Below are the code and all the weights of a small trained network. Each question names an input and a target symbol and asks about switching units off, where a switched-off unit gives its printed mean instead of its output.

import numpy as np


def w(rows, s, z=0):
    codes = np.array(rows[::2]) - 128.0
    scale = np.full(codes.shape[1], s)
    scale[-1] = z or s
    return codes * scale


def f(y):
    return y / 2 * (1 + np.tanh(0.7978845608 * (y + 0.044715 * y**3)))


def softmax(a):
    e = np.exp(a - a.max(-1, keepdims=True))
    return e / e.sum(-1, keepdims=True)


def log_softmax(a):
    a = a - a.max(-1, keepdims=True)
    return a - np.log(np.exp(a).sum(-1, keepdims=True))


def net(x, mask):
    ids = ['βγεζηθμξστφω'.index(c) for c in x.split()]
    T = len(ids)
    res = E[ids] + P[:T]
    u = 0
    for l in range(2):
        r = res
        for j in range(2):
            rows = slice(2 * j, 2 * j + 2)
            q, k, v = (r @ M[l][rows].T for M in (Q, K, V))
            z = softmax(np.where(np.tri(T) > 0, q @ k.T / 2**0.5, -1e9)) @ v
            o = O[l][rows]
            res = res + np.where(mask[u + j], z, o[:, -1]) @ o[:, :-1]
        u += 2
        y = f(res @ A[l][:, :-1].T + A[l][:, -1])
        res = res + np.where(mask[u : u + 4], y, B[l][:, -1]) @ B[l][:, :-1]
        u += 4
    return log_softmax(res[-1] @ U[:, :-1].T + U[:, -1])


Q, K, V, O, A, B = {}, {}, {}, {}, {}, {}
E = w([
[130,76,105,210,180,106,109,57,15],'β',
[173,134,159,164,81,36,101,119,58],'γ',
[143,70,210,175,76,115,130,144,49],'ε',
[146,169,214,110,92,42,71,88,70],'ζ',
[72,126,160,184,76,211,147,146,92],'η',
[143,116,109,220,47,87,176,153,81],'θ',
[187,140,47,203,130,195,119,199,36],'μ',
[131,171,85,135,57,46,136,138,84],'ξ',
[53,226,119,142,176,188,53,75,51],'σ',
[159,53,111,127,125,151,9,54,169],'τ',
[195,71,253,52,78,199,67,131,110],'φ',
[115,177,124,34,105,195,196,54,136],'ω',
],0.0049)
P = w([
[71,152,135,167,146,142,105,114,108],'0',
[158,155,126,170,34,161,137,27,42],'1',
[203,159,108,152,35,148,105,33,52],'2',
[211,151,118,127,29,147,106,80,61],'3',
[17,128,115,84,71,120,69,162,139],'4',
[72,108,108,70,144,139,96,93,57],'5',
[120,123,119,61,148,149,113,67,53],'6',
[253,221,124,73,141,177,95,58,66],'7',
],0.0039)
Q[0] = w([
[227,223,146,238,24,190,80,62,63],'0.h0',
[20,96,126,134,88,107,77,171,66],'0.h0',
[163,117,130,96,107,156,138,28,59],'0.h1',
[90,198,128,109,35,148,60,130,2],'0.h1',
],0.014)
K[0] = w([
[77,84,108,122,172,124,64,191,248],'0.h0',
[161,107,143,174,93,203,127,27,162],'0.h0',
[95,136,124,50,188,125,175,178,159],'0.h1',
[161,89,84,6,119,185,96,117,168],'0.h1',
],0.015)
V[0] = w([
[191,109,180,57,144,21,62,36,117],'0.h0',
[114,213,239,76,37,120,160,217,161],'0.h0',
[98,236,29,158,139,2,147,106,75],'0.h1',
[136,42,158,211,94,22,99,165,82],'0.h1',
],0.018)
O[0] = w([
[191,184,158,164,117,207,122,98,227,254],'0.h0',
[82,119,225,184,64,115,166,189,97,17],'0.h0',
[62,253,120,86,86,130,117,180,116,147],'0.h1',
[211,180,153,110,191,92,173,105,87,182],'0.h1',
],0.011,0.0036)
A[0] = w([
[180,41,77,173,79,125,101,56,160,133],'0.n0',
[132,57,77,222,8,111,6,181,238,151],'0.n1',
[152,163,255,241,115,173,126,79,106,128],'0.n2',
[166,185,200,124,230,82,235,129,85,2],'0.n3',
],0.0071,0.0011)
B[0] = w([
[135,114,127,140,62,102,83,132,167,254],'0.n0',
[97,145,75,103,176,182,255,114,129,201],'0.n1',
[129,139,165,126,158,204,106,173,78,238],'0.n2',
[115,126,138,183,144,144,248,142,155,193],'0.n3',
],0.0086,0.0062)
Q[1] = w([
[100,107,152,135,224,45,143,247,254],'1.h0',
[67,150,123,156,213,150,109,114,169],'1.h0',
[153,81,112,131,140,110,139,204,216],'1.h1',
[180,126,88,104,72,170,140,62,74],'1.h1',
],0.0097)
K[1] = w([
[180,120,119,108,7,193,119,50,54],'1.h0',
[166,120,141,120,89,82,134,101,81],'1.h0',
[141,116,191,103,140,99,188,101,159],'1.h1',
[128,134,88,116,172,155,141,191,64],'1.h1',
],0.012)
V[1] = w([
[220,133,130,142,112,32,236,117,126],'1.h0',
[160,37,94,124,219,194,194,62,115],'1.h0',
[111,136,111,74,246,189,52,152,69],'1.h1',
[218,207,87,204,124,250,92,198,160],'1.h1',
],0.011)
O[1] = w([
[149,170,155,125,3,157,87,139,126,156],'1.h0',
[99,135,130,221,109,64,113,91,181,162],'1.h0',
[38,121,133,140,177,99,47,119,60,170],'1.h1',
[120,101,84,147,173,111,73,237,160,249],'1.h1',
],0.0067,0.016)
A[1] = w([
[127,160,142,164,8,116,143,88,138,2],'1.n0',
[215,113,87,11,45,176,138,101,49,79],'1.n1',
[123,170,132,221,164,107,163,52,146,59],'1.n2',
[145,161,167,96,80,121,159,1,48,113],'1.n3',
],0.0089,0.0015)
B[1] = w([
[131,144,36,228,186,56,199,111,83,237],'1.n0',
[59,132,213,78,199,37,110,147,253,254],'1.n1',
[122,104,233,99,170,150,137,51,123,225],'1.n2',
[169,63,52,49,21,196,106,190,116,252],'1.n3',
],0.0063,0.0089)
U = w([
[98,141,96,115,219,135,195,73,104,1],'β',
[171,192,140,127,105,255,113,149,134,118],'γ',
[134,98,200,161,165,164,195,89,143,65],'ε',
[143,193,223,85,154,143,146,149,138,166],'ζ',
[122,72,148,99,80,132,122,126,54,183],'η',
[170,172,127,177,98,93,176,136,86,198],'θ',
[137,100,65,110,171,106,132,194,64,130],'μ',
[143,214,136,91,68,104,140,167,152,158],'ξ',
[23,134,147,130,108,80,39,114,86,128],'σ',
[201,169,65,87,157,128,64,56,200,179],'τ',
[197,27,159,141,131,126,104,109,184,67],'φ',
[68,85,65,105,69,163,200,140,190,122],'ω',
],0.0035,0.0022)

Each question gives the input, a string of symbols that net reads in full, and the target symbol t.
The units are the heads (2 rows each of Q, K, V and O) and the neurons (one row each of A and B). Each row of codes is followed by its name. A weight is (code - 128) times the scale printed after its matrix; where a second scale follows, it is the last column's (O, A, B and U).
mask holds one flag per unit, layer by layer, with each layer's heads first. A switched-off unit (its flag False) gives its mean, the last column of its rows in O or B, instead of its output. The means were averaged over made-up inputs and are rounded, as every weight is.
A unit's drop is (log p(t) with every unit on - log p(t) with that unit switched off) / (log p(t) with every unit on - log p(t) with every unit switched off).
The circuit of an input: a set's keep is (log p(t) with only the set's units on - log p(t) with every unit switched off) / (log p(t) with every unit on - log p(t) with every unit switched off). Starting from all 12 units, units are removed one at a time, each time the one whose removal leaves the highest keep (on an exact tie, the one counted first), for as long as the keep stays at least 0.8.
units of the circuit, in order: the units of the circuit, biggest drop first
top k neurons: the k neurons with the biggest drops, biggest first
k most important neurons of layer l: the k neurons of layer l with the biggest drops, biggest first
input τ β μ σ β τ γ σ, target τ: units of the circuit, in order => (0.h0)
input η β μ ε ω γ β, target ω: top 2 neurons => (1.n3; 0.n2)
input η ζ β, target η: units of the circuit, in order => (0.h0; 1.n3; 1.h1)
input ζ ζ ε, target μ: units of the circuit, in order => (0.n2; 1.h1; 0.h0; 1.h0)
input η θ ε η, target ω: top 2 neurons => (1.n3; 0.n2)
input ζ β μ ζ η ω, target μ: units of the circuit, in order => (0.h0; 1.h1; 0.n2; 1.h0)
input ζ ζ η, target μ: units of the circuit, in order => (0.n2; 1.h1; 0.h0; 1.h0)
input β ζ ζ η, target σ: units of the circuit, in order => (0.h0; 1.h1; 1.h0)
input ε ε τ θ, target θ: top 2 neurons => (1.n0; 0.n3)
input φ β ζ, target φ: 2 most important neurons of layer 0 => (0.n2; 0.n0)
input ζ ω θ ζ, target γ: units of the circuit, in order => (0.h0; 0.n2)
input ω β τ ε, target ε: top 2 neurons => (0.n1; 1.n2)
input γ ξ ξ, target ξ: units of the circuit, in order => (0.h1; 0.n3; 1.h0)
input ζ φ μ, target μ: units of the circuit, in order => (0.n2; 0.h0; 1.h1; 1.h0)
input ε τ ε ω ξ β, target θ: top 3 neurons => (0.n3; 1.n0; 1.n1)
input ξ η ζ, target ζ: units of the circuit, in order => (1.h0; 0.h1; 1.n1; 0.h0)
input ε μ μ μ, target θ: units of the circuit, in order => (0.h1; 1.h0; 0.n3; 1.n0)
input ε τ ε σ ω γ ω ε, target ω: units of the circuit, in order => (0.h1; 0.n1)
input ζ ω μ σ, target μ: units of the circuit, in order => (0.h0; 0.n2; 1.h1)
input β β μ τ ω ζ, target σ: units of the circuit, in order => (0.h0; 1.h1; 0.h1)
input β ζ τ, target τ: top neuron => (0.n2)
input ξ ζ γ ξ φ, target ζ: top 2 neurons => (1.n1; 0.n2)
input ε τ γ σ, target θ: units of the circuit, in order => (0.h1; 1.h0; 1.n0; 0.n3)
input β β ξ σ, target σ: top 2 neurons => (0.n0; 0.n3)
input ε μ ζ, target θ: top 3 neurons => (0.n3; 1.n0; 1.n1)
input τ ζ σ σ γ β μ ω, target ω: 2 most important neurons of layer 0 => (0.n1; 0.n2)
input φ μ σ ξ, target φ: 2 most important neurons of layer 0 => (0.n2; 0.n0)
input γ φ ω ζ, target γ: top neuron => (0.n2)
input ξ σ ζ β ζ β ξ μ, target ζ: most important neuron of layer 0 => (0.n2)
input φ ξ ε φ, target φ: top 2 neurons => (0.n2; 0.n0)
